Below is a small trained network, with its code and all its weights. Each question gives an input and a class and asks what happens when units are switched off, that is, made to give their printed mean instead of their output.

import numpy as np


def w(rows, s, z=0):
    codes = np.array(rows[::2]) - 128.0
    scale = np.full(codes.shape[1], s)
    scale[-1] = z or s
    return codes * scale


def norm(h):
    return h / np.sqrt((h * h).mean(-1, keepdims=True) + 1e-5)


def f(y):
    return y / 2 * (1 + np.tanh(0.7978845608 * (y + 0.044715 * y**3)))


def log_softmax(a):
    a = a - a.max(-1, keepdims=True)
    return a - np.log(np.exp(a).sum(-1, keepdims=True))


def net(x, mask):
    res = np.array(x, float).reshape(1, 8) / 4 @ E
    u = 0
    for l in range(3):
        y = f(norm(res) @ A[l][:, :-1].T + A[l][:, -1])
        res = res + np.where(mask[u : u + 9], y, B[l][:, -1]) @ B[l][:, :-1]
        u += 9
    return log_softmax(norm(res)[-1] @ U[:, :-1].T + U[:, -1])


A, B = {}, {}
E = w([
[97,104,246,135,77],'x0',
[128,236,81,125,155],'x1',
[155,178,160,185,120],'x2',
[67,87,101,170,173],'x3',
[51,156,116,132,99],'x4',
[131,171,129,115,41],'x5',
[72,142,179,67,223],'x6',
[138,91,113,37,148],'x7',
],0.013)
A[0] = w([
[82,137,201,51,134,116],'0.n1',
[43,53,151,86,206,5],'0.n2',
[155,94,214,175,143,46],'0.n3',
[63,246,196,212,90,40],'0.n4',
[168,155,108,140,59,95],'0.n5',
[93,191,42,77,144,55],'0.n6',
[174,76,189,44,9,3],'0.n7',
[162,196,93,63,227,25],'0.n8',
[180,97,198,112,179,57],'0.n9',
],0.011,0.008)
B[0] = w([
[168,76,69,203,129,231],'0.n1',
[79,18,146,151,241,191],'0.n2',
[205,115,158,178,164,165],'0.n3',
[81,234,159,231,113,253],'0.n4',
[21,75,124,109,168,196],'0.n5',
[92,139,89,66,84,182],'0.n6',
[167,76,101,32,41,213],'0.n7',
[201,224,154,2,209,195],'0.n8',
[146,135,190,220,98,166],'0.n9',
],0.0096,0.004)
A[1] = w([
[149,105,178,81,116,182],'1.n1',
[72,71,89,168,168,126],'1.n2',
[156,69,143,186,169,123],'1.n3',
[237,136,203,122,68,241],'1.n4',
[213,182,26,126,205,126],'1.n5',
[17,25,228,123,212,101],'1.n6',
[187,72,83,157,54,75],'1.n7',
[161,67,11,226,116,3],'1.n8',
[34,129,2,83,148,113],'1.n9',
],0.012,0.0051)
B[1] = w([
[84,118,107,106,132,177],'1.n1',
[185,119,78,127,120,172],'1.n2',
[142,117,123,169,150,188],'1.n3',
[26,81,182,124,155,255],'1.n4',
[127,166,222,70,156,217],'1.n5',
[118,102,13,138,168,236],'1.n6',
[145,98,195,118,111,182],'1.n7',
[249,119,197,168,99,162],'1.n8',
[198,149,105,99,84,199],'1.n9',
],0.017,0.0076)
A[2] = w([
[92,177,245,124,59,172],'2.n1',
[97,23,128,79,31,29],'2.n2',
[130,55,122,201,111,1],'2.n3',
[176,73,96,118,141,89],'2.n4',
[108,123,127,134,150,82],'2.n5',
[99,123,1,97,117,98],'2.n6',
[176,95,60,145,142,103],'2.n7',
[89,123,129,124,158,86],'2.n8',
[38,151,82,193,147,127],'2.n9',
],0.0099,0.0058)
B[2] = w([
[131,113,2,171,129,254],'2.n1',
[68,57,133,89,80,172],'2.n2',
[124,187,178,46,195,137],'2.n3',
[118,117,107,189,121,145],'2.n4',
[124,138,115,135,143,119],'2.n5',
[175,126,103,198,103,160],'2.n6',
[135,102,134,190,143,152],'2.n7',
[132,138,87,128,133,127],'2.n8',
[137,135,65,202,133,179],'2.n9',
],0.0095,0.0072)
U = w([
[139,199,153,16,253,183],'0',
[184,114,101,139,76,188],'1',
[254,116,201,171,111,58],'2',
[60,226,138,229,88,153],'3',
[180,204,74,57,60,39],'4',
[69,37,159,75,58,156],'5',
[139,51,20,135,237,191],'6',
[97,62,181,203,192,3],'7',
],0.02,0.0033)

Each question gives the input, the list of numbers given to net, and the class t.
The units are the neurons (one row each of A and B). Each row of codes is followed by its name. A weight is (code - 128) times the scale printed after its matrix; where a second scale follows, it is the last column's (A, B and U).
mask holds one flag per neuron, layer by layer. A switched-off neuron (its flag False) gives its mean, the last column of its row in B, instead of its output. The means were averaged over made-up inputs and are rounded, as every weight is.
A unit's drop is (log p(t) with every unit on - log p(t) with that unit switched off) / (log p(t) with every unit on - log p(t) with every unit switched off).
The circuit of an input: a set's keep is (log p(t) with only the set's units on - log p(t) with every unit switched off) / (log p(t) with every unit on - log p(t) with every unit switched off). Starting from the 12 units with the biggest drops (on a tie, the unit counted first), units are removed one at a time, each time the one whose removal leaves the highest keep (on an exact tie, the one counted first), for as long as the keep stays at least 0.8.
units of the circuit, in order: the units of the circuit, biggest drop first
top k neurons: the k neurons with the biggest drops, biggest first
top k neurons in layer l: the k neurons of layer l with the biggest drops, biggest first
drop when u is switched off: that unit's drop, to one decimal
input [7,-7,-2,8,8,-3,-5,1], class 6: units of the circuit, in order	1.n6
input [-4,4,-8,2,5,8,5,-8], class 4: top 3 neurons	1.n9; 1.n4; 0.n6
input [-7,0,4,-1,3,1,-2,4], class 0: top 2 neurons	1.n5; 0.n8
input [2,-1,1,4,-6,4,4,-6], class 3: top 2 neurons in layer 0	0.n4; 0.n2
input [-1,-2,5,-7,2,-2,-8,-2], class 5: top 2 neurons	1.n4; 0.n1
input [-6,2,-1,0,4,-1,-8,1], class 4: top 4 neurons	1.n9; 0.n6; 0.n1; 1.n4
input [-3,-7,8,-2,-6,3,-3,-3], class 5: top 2 neurons in layer 1	1.n4; 1.n7
input [-5,2,-1,-8,7,0,6,-8], class 4: top 3 neurons	1.n4; 0.n6; 0.n8
input [-8,1,7,3,7,4,5,3], class 0: top 2 neurons	0.n8; 1.n5
input [8,0,4,-2,-5,-6,-8,1], class 7: top 3 neurons in layer 1	1.n4; 1.n3; 1.n9
input [0,-3,-1,0,0,5,-8,-6], class 5: top 3 neurons	0.n1; 0.n2; 2.n2
input [-3,-2,6,-6,-8,8,3,7], class 5: top 2 neurons	1.n4; 0.n7
input [0,2,-2,2,-7,-4,1,-2], class 0: top 3 neurons	0.n8; 1.n5; 0.n5
input [-5,-2,-6,7,-1,-6,-4,-2], class 2: units of the circuit, in order	1.n8
input [8,-6,3,-1,-8,-3,-8,0], class 5: top 2 neurons	0.n7; 1.n4
input [-5,6,-6,-2,6,7,1,-6], class 4: top 2 neurons	1.n9; 1.n4
input [-8,-7,0,-1,-4,-4,2,-7], class 2: drop when 0.n1 is switched off	0.0
input [6,-8,1,6,6,-2,3,-2], class 6: drop when 1.n6 is switched off	0.2
input [2,8,3,7,-4,4,-1,6], class 0: drop when 0.n8 is switched off	0.3
input [6,0,0,-1,-4,-7,8,-2], class 6: units of the circuit, in order	1.n6
input [-1,6,-8,-2,-6,3,0,0], class 0: drop when 0.n8 is switched off	0.1
input [-4,6,1,8,6,-6,2,6], class 0: top 2 neurons	0.n8; 1.n5
